Here is a tiny trained network, its code and every weight. The questions are about switching its units off for an input and a target symbol, where a switched-off unit gives its printed mean instead of its output.

import numpy as np


def w(rows, s, z=0):
    codes = np.array(rows[::2]) - 128.0
    scale = np.full(codes.shape[1], s)
    scale[-1] = z or s
    return codes * scale


def f(y):
    return y / 2 * (1 + np.tanh(0.7978845608 * (y + 0.044715 * y**3)))


def softmax(a):
    e = np.exp(a - a.max(-1, keepdims=True))
    return e / e.sum(-1, keepdims=True)


def log_softmax(a):
    a = a - a.max(-1, keepdims=True)
    return a - np.log(np.exp(a).sum(-1, keepdims=True))


def net(x, mask):
    ids = ['αβγδεηθλμξπστφψω'.index(c) for c in x.split()]
    T = len(ids)
    res = E[ids] + P[:T]
    q, k, v = (res @ M[0].T for M in (Q, K, V))
    z = softmax(np.where(np.tri(T) > 0, q @ k.T / 2**0.5, -1e9)) @ v
    res = res + np.where(mask[0], z, O[0][:, -1]) @ O[0][:, :-1]
    y = f(res @ A[0][:, :-1].T + A[0][:, -1])
    res = res + np.where(mask[1:9], y, B[0][:, -1]) @ B[0][:, :-1]
    return log_softmax(res[-1] @ U[:, :-1].T + U[:, -1])


Q, K, V, O, A, B = {}, {}, {}, {}, {}, {}
E = w([
[153,149,99,49,70,42],'α',
[105,119,191,198,249,173],'β',
[102,102,101,85,122,108],'γ',
[137,122,99,114,111,98],'δ',
[47,55,81,81,148,160],'ε',
[142,137,142,181,169,122],'η',
[110,107,86,76,103,92],'θ',
[123,107,89,133,126,126],'λ',
[211,181,116,150,92,56],'μ',
[131,111,81,104,102,97],'ξ',
[127,108,84,121,118,115],'π',
[109,96,97,131,132,131],'σ',
[67,84,113,71,144,120],'τ',
[188,166,115,113,92,55],'φ',
[104,83,78,116,126,139],'ψ',
[46,75,152,137,226,179],'ω',
],0.013)
P = w([
[221,61,174,81,115,193],'0',
[213,75,105,85,218,112],'1',
[174,109,212,109,140,129],'2',
[180,175,17,92,186,181],'3',
[156,17,86,139,230,50],'4',
[104,147,136,158,83,136],'5',
[103,222,23,103,197,123],'6',
[113,65,163,189,90,75],'7',
[47,167,51,176,106,115],'8',
[93,143,166,169,34,141],'9',
[91,94,55,188,214,22],'10',
[77,62,225,223,81,64],'11',
[74,196,5,179,151,91],'12',
],0.012)
Q[0] = w([
[181,8,217,129,87,124],'head 1',
[80,60,98,203,136,6],'head 1',
],0.012)
K[0] = w([
[131,121,225,127,5,229],'head 1',
[2,209,136,193,85,82],'head 1',
],0.0086)
V[0] = w([
[23,127,242,174,178,252],'head 1',
[215,175,132,255,115,168],'head 1',
],0.0083)
O[0] = w([
[179,205,38,127,129,134,5],'head 1',
[22,159,138,5,172,66,52],'head 1',
],0.013,0.0029)
A[0] = w([
[190,111,138,172,96,83,107],'neuron 1',
[213,255,20,108,84,128,143],'neuron 2',
[183,142,195,141,211,164,148],'neuron 3',
[115,153,115,169,112,137,254],'neuron 4',
[62,100,107,80,145,165,252],'neuron 5',
[123,103,80,127,73,92,216],'neuron 6',
[128,66,218,172,171,143,187],'neuron 7',
[183,60,140,96,163,112,97],'neuron 8',
],0.0071,0.0073)
B[0] = w([
[177,95,201,169,134,215,151],'neuron 1',
[66,110,60,131,2,56,190],'neuron 2',
[166,72,113,125,55,89,162],'neuron 3',
[245,115,177,62,206,61,217],'neuron 4',
[180,132,155,64,116,3,221],'neuron 5',
[181,140,76,124,200,133,198],'neuron 6',
[101,95,85,64,49,119,254],'neuron 7',
[35,142,99,106,112,238,153],'neuron 8',
],0.0076,0.0088)
U = w([
[233,62,92,53,126,103,232],'α',
[194,82,119,145,178,68,156],'β',
[177,183,141,92,253,87,208],'γ',
[18,46,133,235,41,169,76],'δ',
[158,85,123,161,155,172,57],'ε',
[197,102,97,203,150,197,50],'η',
[3,133,147,102,104,101,2],'θ',
[134,48,131,178,121,175,79],'λ',
[31,109,124,129,84,135,49],'μ',
[109,68,118,147,129,147,70],'ξ',
[144,118,111,97,180,159,78],'π',
[144,109,103,131,178,176,97],'σ',
[111,98,110,121,144,159,74],'τ',
[187,185,41,180,91,173,105],'φ',
[201,104,116,206,159,207,88],'ψ',
[114,241,43,53,130,147,61],'ω',
],0.0059,0.0043)

Each question gives the input, a string of symbols that net reads in full, and the target symbol t.
The units are the heads (2 rows each of Q, K, V and O) and the neurons (one row each of A and B). Each row of codes is followed by its name. A weight is (code - 128) times the scale printed after its matrix; where a second scale follows, it is the last column's (O, A, B and U).
mask holds one flag per unit, heads first, then neurons. A switched-off unit (its flag False) gives its mean, the last column of its rows in O or B, instead of its output. The means were averaged over made-up inputs and are rounded, as every weight is.
A unit's drop is (log p(t) with every unit on - log p(t) with that unit switched off) / (log p(t) with every unit on - log p(t) with every unit switched off).
The circuit of an input: a set's keep is (log p(t) with only the set's units on - log p(t) with every unit switched off) / (log p(t) with every unit on - log p(t) with every unit switched off). Starting from all 9 units, units are removed one at a time, each time the one whose removal leaves the highest keep (on an exact tie, the one counted first), for as long as the keep stays at least 0.8.
circuit, biggest first: the units of the circuit, biggest drop first
unit that matters most: the unit with the biggest drop
top k neurons: the k neurons with the biggest drops, biggest first
drop when u is switched off: that unit's drop, to one decimal
input η μ β η φ ξ λ α γ η β ε, target γ: unit that matters most -> head 1
input β ε β ω θ θ λ η η τ σ, target γ: circuit, biggest first -> head 1; neuron 7; neuron 2
input ω ξ η τ θ π φ π μ α ω ψ α, target φ: circuit, biggest first -> head 1; neuron 5
input θ ψ τ β η ω ε, target γ: circuit, biggest first -> neuron 7; neuron 2; neuron 5
input β τ η μ μ γ η ε η ε η ξ λ, target γ: circuit, biggest first -> head 1; neuron 7; neuron 2; neuron 5
input μ δ η ω η, target γ: circuit, biggest first -> head 1; neuron 7
input α ξ η β β ξ μ, target ω: circuit, biggest first -> head 1; neuron 2
input η ω λ γ, target φ: top 3 neurons -> neuron 2; neuron 5; neuron 7
input η ω ω ε δ, target φ: circuit, biggest first -> head 1; neuron 2
input ψ α α ξ ψ, target δ: circuit, biggest first -> head 1; neuron 8
input β ψ θ α ω λ φ, target φ: circuit, biggest first -> head 1; neuron 2
input μ η ω β τ δ η θ μ, target γ: circuit, biggest first -> head 1; neuron 7; neuron 2; neuron 3
input η ξ ω ω ψ β ω α μ, target φ: circuit, biggest first -> head 1; neuron 5
input ε η η φ ψ μ η σ, target θ: circuit, biggest first -> head 1
input ξ φ μ ξ β, target θ: circuit, biggest first -> head 1; neuron 7
input μ ξ ω, target θ: top 3 neurons -> neuron 4; neuron 6; neuron 7
input γ ψ η θ π, target γ: top 3 neurons -> neuron 7; neuron 2; neuron 3
input σ ω α θ ξ α ω τ, target δ: top 3 neurons -> neuron 7; neuron 4; neuron 8
input η λ ω, target γ: top 3 neurons -> neuron 2; neuron 7; neuron 5
input δ ψ η β δ, target γ: top 2 neurons -> neuron 7; neuron 3
input η η β λ φ μ γ ξ, target θ: top neuron -> neuron 4
input γ β γ η, target ω: drop when neuron 2 is switched off -> 0.4
input θ ω β α, target φ: drop when head 1 is switched off -> 0.6
input η θ τ ω θ θ ω η β β τ β, target ω: drop when head 1 is switched off -> 1.1
